[ -87  116   39 -247 -102   51 -163 -251  159   61  316   54 -193 -492
   75   87 -173   93 -143 -365  -41 -274   23   80   -4 -179  319   27
 -177  -79   18  250] | Mol
[ 721  -76 -289 -152   57  -55  -54  361 -309 -101   18  202 -180  120
  -78  222 -324 -501 -134  272  -76   97  -25  708  439   23  411  119
  124  -52 -533  187] | dure
[ -64  -40 -184   59  -65 -383  -93  -32 -102 -280   29   49  102 -239
 -126  -58 -130  123 -289 -208  249 -434  -85 -216   32  121  -41   78
  -67  -13  407  -49] | gufi
[ 385 -366 -351   -5 -268  185  -78   28   19  299   66 -330 -171  157
  250  -25  -45  262  368  269 -132  -34  -86  178 -510  177 -218   22
 -283  416  132 -121] | Gotib
[   3 -159  438    5 -362  -11  -37  218   70  573  454 -127 -246 -681
  -24 -124   59  -19   53  254  251   80 -263 -274   96 -205 -428  -55
  -76  353  240 -165] | Gotib
[ 583  -56   13  -72   94 -104   90  453 -283   89  297  293 -273 -282
 -103  179 -293 -465 -110   45   85  126 -133  568  598 -121  482  170
  148   64 -391  279] | Mol
[ 871 -208 -273  -91   91  265  195  611 -496  149  287  -30  -71   46
   17   69 -103 -315  227  185   13  403 -291  514  307   41  557   49
  152  235 -441   55] | vut
[ -37  -69    1  136  -68  -97   89  177 -143 -157  211  -97  179 -458
   -4 -142  -66  110  -19 -123  159 -181 -276 -266   14   10   93   61
   14  133  399   31] | gemuk
[  53  -15  -43 -244 -164  307  -27 -267   85  220  395 -141 -192 -483
  157  -76   -3  244  234 -313  -87  -85 -190   -4 -167 -161  427   18
 -247   60  127  145] | Rodel
[  18    6   34 -230  -49  262   44  -38   -2  173  457 -117 -122 -524
   90  -66  -24   98  203 -283  -47   -2 -183  -62  -10 -199  594   91
  -13   70  -17  277] | zedu
[ 219 -194 -387   85   63 -131   58  -80 -160 -218  112  -55  111  111
   74 -112  -38  356  192 -319   76 -244 -165  -56 -210  180  239  101
 -124  141  375  103] | Rodel
[  76  -35  -84 -313 -104  357  -11 -185   59  228  466 -146 -149 -414
  182 -110   -5  279  378 -343  -53  -10 -234  -47 -121 -128  534   24
 -187  144   83  167] | dure
[   2    4  101  -35 -375    2  -56   47  156  524  147 -115 -227 -412
  -78  -71   49   16  -68  166  262  -93  -71  -88   15 -107 -507  -35
 -165  285  341 -182] | gufi
[  39 -339  168  192   -3  -80  158  171 -226 -110  258 -167  146 -443
   92 -168   14  244  279  -47  137 -131 -395 -346 -163    2  131   61
  -64  271  449   32] | gemuk
[ 793  -95 -315  -84  177  182   83  549 -379   54  276   10  -24  250
    5    2 -128 -378  230  293 -114  448 -194  465  394   96  525  125
  281  129 -557   78] | Rodel
[-100 -149  319   87 -356  -39  -34  112  109  423  239 -139 -202 -549
  -37  -49   47    0  -93  230  129  -43  -86 -190  -55 -162 -440  -52
  -73  316  231  -58] | gemuk
[ -43   61 -139 -224 -195  300  -44 -205  141  103  348 -113 -135 -415
  175  -61  -73  160  131 -244 -183  -35  -95   -4  -93  -98  328   33
 -191   36   22  138] | litut
[ 783  -23 -443 -203  204 -170  -90  298 -347 -141   97  204  -88  366
  -67  240 -345 -393 -217  102  -22    2    8  696  415  146  440   63
  137 -108 -543  149] | zedu
[  98  -25 -289 -264 -136  314 -126 -324  126   45  235 -191 -119 -204
  196  -36 -101  286  172 -292 -213 -156  -70  103 -281   11  413   15
 -290   48   -3  103] | gemuk
[-245  142   71   43  -23 -514 -113  -94  -20 -272  141  176   98 -402
 -209  -28 -173  -23 -483 -291  287 -465   -7 -216  300  -41  -27   64
   -8 -180  332  105] | Mol
[-265  -85  383  188 -150 -292  118  275 -165   12  329  -12  129 -889
 -180 -199   29  -67 -348 -106  417 -222 -273 -544  205 -151 -104    8
   72  173  562   58] | gemuk
[-311  330  115 -103 -376 -435 -326 -309  360  207 -100  180 -220 -329
 -274  145 -113  -93 -787  -54  292 -506  324   28  191 -127 -657  -94
 -116 -127  261 -126] | zedu
[ 549   61 -169 -110   91 -103  -21  322 -258 -120  114  270 -106  105
 -148  287 -311 -472 -370  124  -13   66   81  590  520  -15  295   48
  235 -138 -507  165] | Gotib
[-266  -50  292  149   24 -411  -12  128 -184 -299  314   96  217 -691
  -81  -91  -95   46 -252 -335  278 -366 -208 -490  233 -135  124  -26
   83  -18  443  203] | gufi
[  22  -71   93 -192  -24  199  -44 -169   39   77  436  -58 -173 -463
  178   31  -95  181  184 -296 -140  -99 -152   12 -149 -163  491   54
 -151  113   -9  314] | gemuk
[-224  240  -38 -288 -202  -40 -185 -383  233  115  278   50 -198 -555
    6    7  -84  142 -220 -512   97 -336    6    2   19 -191  212    4
 -301  -75  215  130] | dure
[ -85 -111   30  139  -34 -168   51  144 -195 -222  174 -104  238 -377
   25 -113  -41  152  -27  -88  157 -217 -244 -327  -39   25   84   -3
   52   70  379   18] | dure
[ 181 -244  -17 -204 -129  356   34   52  -56  300  473 -305 -137 -560
  121 -199  100  195  486  -83  -33  162 -345 -105 -215 -130  570  128
 -173  370   46  134] | dure
[ 185 -261 -167 -173   10  338   13 -232  -22   95  423 -270  -77  -88
  299  -87   42  383  549 -197 -237   30 -215  -25 -408   30  491   73
 -278  225   33  200] | litut
[-110 -101  106   89   87 -345   12   55 -201 -267  273   29  188 -403
  -58  -87  -79  115 -143 -279  201 -323 -209 -333   82  -31  220   35
   73  -30  370  187] | gemuk
[ 327 -242 -236  -37 -210  249  -16 -138   89  431  117 -299 -216  205
  182  -82   65  312  509  239  -91   57 -123  124 -430  131 -224   35
 -259  446  159  -31] | gemuk
[  -4 -141 -168   64 -116 -154   24   62 -136 -231   80  -78  147 -356
   15 -154  -65  178  -40 -209  193 -307 -227 -265  -62   69   94   43
  -94   85  467  -66] | Ren
[ 183 -165 -101   15 -281   10 -137   -9  111  308  154 -192 -196 -112
   92  -12  -42   88  100  203  -73  -38    1  131 -187   -4 -265   23
 -204  338  114   41] | litut
[-213 -101  243  160 -162 -154  151  285 -153   29  348 -109  219 -745
 -104 -259   46   56 -180 -106  336 -104 -343 -600  179  -97  -91  -92
   99  107  535  -77] | Gotib
[-225  180 -191   41 -116 -463 -136 -321   50 -331 -217  168   72 -146
 -237   14 -128  160 -498 -397  288 -630  102  -91   52   58  -89   73
 -118 -160  511   86] | vut
[ 324 -510  -19  124   60   85  152  275 -401 -125  313 -314  200 -236
  161 -253   66  365  644  -33   56   30 -521 -338 -305   71  461  101
  -46  406  312  116] | vut
[  67   61 -468 -288  -86   99 -182 -555  181  -52   73  -37 -169   -1
  138   41 -117  367  109 -529 -115 -332   75  229 -268   54  408   83
 -384   -2  123  166] | litut
[-205  290 -196 -273 -158 -133 -275 -481  275  -35  -23  113 -176 -307
 -108  104 -182  142 -440 -583   79 -496  234  119   58 -127  227   30
 -202 -260   97  182] | litut
[  66 -143   99   64 -328    6 -102  192   83  415  214 -219 -163 -337
  -42 -118    0  -37   11  267  172   25  -29 -104  -64 -114 -427   49
  -82  413  230   -3] | Gotib
[-275  142   -3   24  -96 -554 -157 -112  -45 -318   -7  203  113 -391
 -211  -18 -154   47 -572 -346  329 -586  -18 -259  180    6  -64   14
  -25 -166  453   67] | vut
[ -48   77 -160 -261 -167  181 -172 -413  208   14  155  -75 -140 -295
  127   38 -126  292   27 -405 -129 -280   33   71 -208  -93  296  -19
 -291  -93   52  148] | Mol
[ 899 -223 -395 -125   97  282  165  446 -405   67  106   11  -72  420
   32  163 -138 -318  194  348 -143  345 -115  658  214  141  404   36
  133   81 -566  103] | dure
[ -29  -27   52 -214 -173  185  -40  -67   40  245  453  -83 -134 -644
   62 -103   15  147    1 -334   67 -124 -164 -168  -73 -178  360    1
 -125  102  165  158] | Rodel
[ 855 -103 -549 -119  204   -7  -45  228 -336 -144   40  131 -108  605
   61  264 -298 -307   31  196 -248   93   -3  794  194  215  445   83
   79  -38 -578  205] | Rodel
[ 390 -303 -411    8 -206  216  -30  -12    9  358  107 -310 -210  203
  274  -94   59  270  527  212 -125  111 -118  163 -494  199 -195   49
 -332  519  144 -103] | gufi
[ -48 -281  501   79 -294  118   48  288  -26  465  457 -237 -139 -708
   66 -105  109  -16  247  316   83  173 -270 -287  -55 -254 -238  -16
  -38  413  177   21] | litut
[ 250 -406 -168  128   42  102  156  230 -320 -169  273 -306  208 -159
  218 -192   60  307  505  -48  -27    2 -441 -304 -318  135  387   65
  -11  312  296   26] | Ren
[-336   59  194  167 -100 -379  -40  -69   31 -244   97  111   98 -593
 -117  -85  -88   55 -400 -239  224 -412  -82 -385  159  -52  -89   19
    9  -87  475   76] | Mol
[ 116 -202  176   37 -308  189   36  309    0  536  364 -321 -166 -556
   29 -227   98    5  251  268   97  223 -255 -186  -97 -152 -152   50
  -59  481  163  -11] | gemuk
[ 525  214 -241 -182   91 -210   -4  174 -233  -16   41  376 -188  237
 -182  319 -289 -496 -413   71  141  -26  115  740  570   16  127   57
   79 -165 -397  117] | dure
[ 517  148 -158 -157  116 -162   14  202 -257  -65  130  373 -146  140
 -189  351 -304 -451 -461   28   96  -15   84  625  586    4  238    1
  209 -182 -427  124] | Gotib
[ 229 -147 -252  -63 -251  -65 -176 -165  134  323   84 -109 -226  101
  123    0   20  222   92   -1   16 -168   31  116 -337  122 -338  -35
 -344  257  175  -20] | Mol
[ 273 -467   56  134 -258  189    5  143  -15  319  206 -332 -133  -91
  184  -92  138  259  436  324  -90  114 -201  -72 -462   15 -279    3
 -207  490  222  -50] | vut
[-151   56  148 -256 -142  199  -93 -221  132   96  407  -77 -146 -654
  117  -51 -102  149   73 -297  -89 -150 -169 -133    0 -203  429   40
 -169  -28   44  179] | litut
[ 841 -112 -393 -107  155  -30  -10  424 -309  -69  -30  176 -165  336
 -118  256 -330 -491 -131  257  -25   87   46  816  378  111  381  207
   91   23 -551  191] | Mol
[-133  186 -106 -292 -159  -15 -231 -533  276   46  184  101 -279 -372
   25   81 -175  190 -228 -527    2 -383  113  144  -13 -131  254   21
 -307 -131  138  152] | Gotib
[  58 -222   20 -225 -209  379   42    5   12  204  495 -194  -83 -649
  112 -192   57  218  261 -267  -31   16 -243 -265 -122 -165  470   33
 -138  204  140  189] | litut
[ -64   53  -29  -35 -341 -246 -238 -134  182  251   37  -37 -195 -253
  -74    8  -84   31 -360   42  171 -337  122    0  -78  -30 -490  -22
 -188  109  267  -55] | gemuk
[ -79  -72  -84  113  -84 -142   47 -110  -13 -155   29  -57  130 -137
  -76 -111   27  210  -25 -142  165 -265 -125 -285  -51   80 -110   29
  -66    7  444  -46] | Mol
[  41 -212 -130  164  -38 -170   56  168 -206 -351   98  -91  221 -288
    5  -78 -107  158  -53 -184   77 -279 -178 -183 -124   56  167   86
  -18   76  368  110] | gemuk
[   4  130 -299  -12 -271  -86 -188 -346  289  241 -131  -43 -203  234
   16  125  -61  171 -189  -12   -2 -299  304  239 -260   94 -503  -21
 -246  146  187   41] | Mol
[ -45   37  103 -271 -162  226  -83  -81   59  182  442 -148 -124 -668
   53 -120  -52  150  109 -301   14  -93 -248 -152  -12 -242  448   37
 -153   42  102  183] | vut
[ 496  200 -321 -117  111 -219  -61   85 -145 -126  -42  327 -177  244
 -204  312 -310 -441 -495   16    2  -89  161  734  470   77  230  103
   80 -151 -416  187] | gemuk
[ 418  266 -366 -144  -53 -183 -112   62 -109 -242 -283  332 -117  202
 -292  339 -366 -492 -639   80   75 -219  254  704  528   56   50   68
  107 -292 -375   10] | gemuk
[-466  377  237  -62 -439 -463 -268 -329  361  297   56  234 -245 -519
 -257  130  -76  -98 -812  -86  322 -467  269  -71  213 -164 -745 -119
 -142  -67  385  -73] | Gotib
[ -21  -66  312   12 -264 -189  -81   31   83  355  315   10 -245 -444
  -27   63  -39  -33 -189  136  138 -147  -87  -52   15 -137 -414  -54
 -142  258  202   15] | gemuk
[ -29 -168   79  149  -56 -110   80   94 -142 -120  211 -114  163 -405
   37 -148    7  223   52 -122  178 -217 -280 -387  -81   50   38   12
  -24  111  419  -20] | Mol
[ 235 -393  209   -4 -286  248   46  263   38  494  332 -292 -218 -352
   96 -167  114  124  477  341  -15  216 -280 -140 -212  -95 -129   70
 -111  481   76  -55] | zedu
[-233  224 -151  -29  -97 -499 -154 -196  -12 -351  -73  191  120 -381
 -127   51 -216  121 -574 -453  290 -616   13  -69  109   30   16  -27
 -124 -211  440  -12] | dure
[-292   26  350  111 -110 -237   48  309 -199 -157  271  -11  195 -899
 -129 -186  -96  -56 -235 -179  362 -238 -298 -485  298 -211  130   35
  132   48  451   30] | vut
